Here is a tiny trained network, its code and every weight. The questions are about switching its units off for an input and a class, where a switched-off unit gives its printed mean instead of its output.

import numpy as np


def w(rows, s, z=0):
    codes = np.array(rows[::2]) - 128.0
    scale = np.full(codes.shape[1], s)
    scale[-1] = z or s
    return codes * scale


def f(y):
    return np.maximum(y, 0)


def log_softmax(a):
    a = a - a.max(-1, keepdims=True)
    return a - np.log(np.exp(a).sum(-1, keepdims=True))


def net(x, mask):
    res = np.array(x, float).reshape(1, 3) / 4 @ E
    y = f(res @ A[0][:, :-1].T + A[0][:, -1])
    res = res + np.where(mask, y, B[0][:, -1]) @ B[0][:, :-1]
    return log_softmax(res[-1] @ U[:, :-1].T + U[:, -1])


A, B = {}, {}
E = w([
[243,84,254],'x0',
[131,127,125],'x1',
[21,7,207],'x2',
],0.0059)
A[0] = w([
[61,155,77,86],'neuron 0',
[63,61,166,79],'neuron 1',
[188,76,219,101],'neuron 2',
[73,59,166,82],'neuron 3',
[232,109,216,82],'neuron 4',
[61,56,163,76],'neuron 5',
[54,160,64,79],'neuron 6',
[179,225,48,89],'neuron 7',
[208,218,75,64],'neuron 8',
[154,205,59,144],'neuron 9',
[203,85,209,88],'neuron 10',
[254,223,79,57],'neuron 11',
[66,51,160,78],'neuron 12',
[224,113,204,94],'neuron 13',
[169,118,163,254],'neuron 14',
[198,199,106,169],'neuron 15',
[189,210,66,76],'neuron 16',
[193,66,211,116],'neuron 17',
[76,76,152,91],'neuron 18',
[127,127,128,123],'neuron 19',
[44,156,52,71],'neuron 20',
],0.0066,0.0071)
B[0] = w([
[62,184,92,157],'neuron 0',
[54,124,179,156],'neuron 1',
[59,188,80,173],'neuron 2',
[47,133,178,155],'neuron 3',
[47,199,88,175],'neuron 4',
[47,121,180,157],'neuron 5',
[12,211,82,163],'neuron 6',
[71,96,173,189],'neuron 7',
[14,112,209,173],'neuron 8',
[99,68,159,200],'neuron 9',
[46,193,84,168],'neuron 10',
[1,103,193,185],'neuron 11',
[15,119,191,157],'neuron 12',
[56,179,92,173],'neuron 13',
[105,84,73,255],'neuron 14',
[74,67,161,208],'neuron 15',
[72,110,177,173],'neuron 16',
[74,174,84,180],'neuron 17',
[71,121,171,150],'neuron 18',
[132,127,129,128],'neuron 19',
[66,189,96,167],'neuron 20',
],0.0079,0.0068)
U = w([
[133,105,114,251],'0',
[107,87,202,48],'1',
[111,225,56,54],'2',
[208,29,76,218],'3',
[246,169,141,6],'4',
[242,144,135,18],'5',
],0.013,0.011)

Each question gives the input, the list of numbers given to net, and the class t.
The units are the neurons (one row each of A and B). Each row of codes is followed by its name. A weight is (code - 128) times the scale printed after its matrix; where a second scale follows, it is the last column's (A, B and U).
mask holds one flag per neuron, in row order. A switched-off neuron (its flag False) gives its mean, the last column of its row in B, instead of its output. The means were averaged over made-up inputs and are rounded, as every weight is.
A unit's drop is (log p(t) with every unit on - log p(t) with that unit switched off) / (log p(t) with every unit on - log p(t) with every unit switched off).
The circuit of an input: a set's keep is (log p(t) with only the set's units on - log p(t) with every unit switched off) / (log p(t) with every unit on - log p(t) with every unit switched off). Starting from the 12 units with the biggest drops (on a tie, the unit counted first), units are removed one at a time, each time the one whose removal leaves the highest keep (on an exact tie, the one counted first), for as long as the keep stays at least 0.8.
units of the circuit, in order: the units of the circuit, biggest drop first
k most important neurons: the k neurons with the biggest drops, biggest first
drop of u: that unit's drop, to one decimal
input [8,4,-7], class 2: units of the circuit, in order : (neuron 4)
input [7,-6,-5], class 2: units of the circuit, in order : (neuron 4; neuron 13)
input [-7,-5,5], class 2: units of the circuit, in order : (neuron 6; neuron 20)
input [5,-3,-8], class 1: units of the circuit, in order : (neuron 11; neuron 8)
input [3,-5,-6], class 1: units of the circuit, in order : (neuron 11; neuron 8; neuron 15)
input [6,0,-4], class 2: units of the circuit, in order : (neuron 4; neuron 13)
input [8,4,-8], class 1: 2 most important neurons : (neuron 11; neuron 15)
input [5,-1,-8], class 1: drop of neuron 11 : 0.2
input [6,-5,-7], class 1: drop of neuron 15 : 0.4
input [7,0,-4], class 2: drop of neuron 7 : 0.0
input [8,-6,-4], class 2: drop of neuron 4 : 0.1
